Below are the code and all the weights of a small trained network. Each question names an input and a class and asks about switching units off, where a switched-off unit gives its printed mean instead of its output.

import numpy as np


def w(rows, s, z=0):
    codes = np.array(rows[::2]) - 128.0
    scale = np.full(codes.shape[1], s)
    scale[-1] = z or s
    return codes * scale


def f(y):
    return y / 2 * (1 + np.tanh(0.7978845608 * (y + 0.044715 * y**3)))


def log_softmax(a):
    a = a - a.max(-1, keepdims=True)
    return a - np.log(np.exp(a).sum(-1, keepdims=True))


def net(x, mask):
    res = np.array(x, float).reshape(1, 5) / 4 @ E
    y = f(res @ A[0][:, :-1].T + A[0][:, -1])
    res = res + np.where(mask, y, B[0][:, -1]) @ B[0][:, :-1]
    return log_softmax(res[-1] @ U[:, :-1].T + U[:, -1])


A, B = {}, {}
E = w([
[98,224,78,156,188],'x0',
[188,122,167,99,199],'x1',
[131,85,2,98,152],'x2',
[93,64,126,213,198],'x3',
[205,135,113,197,82],'x4',
],0.0088)
A[0] = w([
[13,111,171,55,166,202],'N0',
[169,149,132,116,171,65],'N1',
[126,180,120,184,177,171],'N2',
[127,192,88,145,157,109],'N3',
[90,173,253,177,143,72],'N4',
[129,54,131,124,124,42],'N5',
[194,127,156,102,197,77],'N6',
[125,214,103,132,155,112],'N7',
[159,91,153,99,70,147],'N8',
[184,163,130,76,110,134],'N9',
[102,68,115,190,149,92],'N10',
[30,132,108,173,34,110],'N11',
[134,60,124,99,79,52],'N12',
[156,38,168,118,100,114],'N13',
[145,66,156,99,101,17],'N14',
[145,177,103,59,72,30],'N15',
[149,173,118,65,94,9],'N16',
[208,138,109,209,104,230],'N17',
[146,94,51,151,165,55],'N18',
[228,116,161,95,220,58],'N19',
[146,161,154,91,121,254],'N20',
[143,82,49,73,169,167],'N21',
[91,79,156,201,186,59],'N22',
],0.012,0.0021)
B[0] = w([
[193,197,14,181,34,241],'N0',
[86,145,121,141,106,152],'N1',
[127,187,164,147,120,201],'N2',
[77,169,165,96,155,198],'N3',
[138,45,79,3,242,234],'N4',
[122,154,120,150,172,172],'N5',
[78,87,115,158,69,188],'N6',
[69,183,158,140,162,207],'N7',
[111,149,102,139,157,203],'N8',
[145,102,132,179,146,212],'N9',
[156,112,157,197,139,209],'N10',
[32,44,102,132,78,224],'N11',
[75,161,137,102,168,192],'N12',
[101,225,156,116,139,217],'N13',
[94,177,145,138,176,179],'N14',
[163,79,153,224,186,236],'N15',
[157,103,137,207,173,208],'N16',
[183,175,1,119,53,232],'N17',
[134,91,123,91,190,215],'N18',
[34,69,105,152,58,220],'N19',
[164,114,138,134,123,199],'N20',
[152,86,98,48,169,255],'N21',
[179,123,197,230,143,219],'N22',
],0.019,0.0072)
U = w([
[1,45,122,155,87,161],'0',
[189,96,166,218,205,81],'1',
[59,244,134,125,216,74],'2',
[159,81,95,58,209,234],'3',
[191,181,62,129,99,238],'4',
[155,135,117,94,132,147],'5',
[133,134,187,79,36,4],'6',
[216,145,165,44,100,14],'7',
],0.0095,0.0041)

Each question gives the input, the list of numbers given to net, and the class t.
The units are the neurons (one row each of A and B). Each row of codes is followed by its name. A weight is (code - 128) times the scale printed after its matrix; where a second scale follows, it is the last column's (A, B and U).
mask holds one flag per neuron, in row order. A switched-off neuron (its flag False) gives its mean, the last column of its row in B, instead of its output. The means were averaged over made-up inputs and are rounded, as every weight is.
A unit's drop is (log p(t) with every unit on - log p(t) with that unit switched off) / (log p(t) with every unit on - log p(t) with every unit switched off).
most important unit: the unit with the biggest drop
k most important neurons: the k neurons with the biggest drops, biggest first
drop of u: that unit's drop, to one decimal
input [1,2,0,-1,1], class 5: most important unit -> N11
input [4,2,-8,4,8], class 3: 2 most important neurons -> [N4, N0]
input [-1,5,2,-2,-4], class 0: 3 most important neurons -> [N19, N17, N6]
input [-1,-5,0,2,8], class 4: 2 most important neurons -> [N17, N19]
input [7,4,6,-4,2], class 2: 2 most important neurons -> [N7, N3]
input [3,-1,-4,-2,1], class 3: 3 most important neurons -> [N4, N13, N0]
input [1,-6,-1,7,8], class 4: 4 most important neurons -> [N17, N15, N19, N16]
input [3,7,-8,3,1], class 3: 2 most important neurons -> [N4, N11]
input [5,-4,6,-3,-8], class 4: 2 most important neurons -> [N0, N4]
input [-2,6,-5,6,-2], class 0: 4 most important neurons -> [N19, N6, N15, N16]
input [0,-8,-6,-1,7], class 0: 2 most important neurons -> [N11, N0]
input [0,4,3,2,5], class 4: 3 most important neurons -> [N17, N11, N4]
input [-5,-3,4,-3,0], class 2: 3 most important neurons -> [N4, N12, N13]
input [6,6,6,5,-7], class 4: most important unit -> N0
input [3,-7,8,4,-2], class 3: 4 most important neurons -> [N21, N18, N19, N6]
input [-5,6,-6,-5,7], class 4: 4 most important neurons -> [N17, N11, N13, N21]
input [-3,0,3,-5,-4], class 1: 3 most important neurons -> [N17, N15, N4]
input [6,0,3,6,8], class 4: drop of N17 -> 3.1
input [4,-3,5,-7,3], class 1: drop of N15 -> 0.2
input [6,3,8,0,4], class 3: most important unit -> N21
input [0,-7,-1,-8,6], class 1: drop of N19 -> 0.8
input [-5,-4,-6,-8,6], class 1: drop of N13 -> 0.0
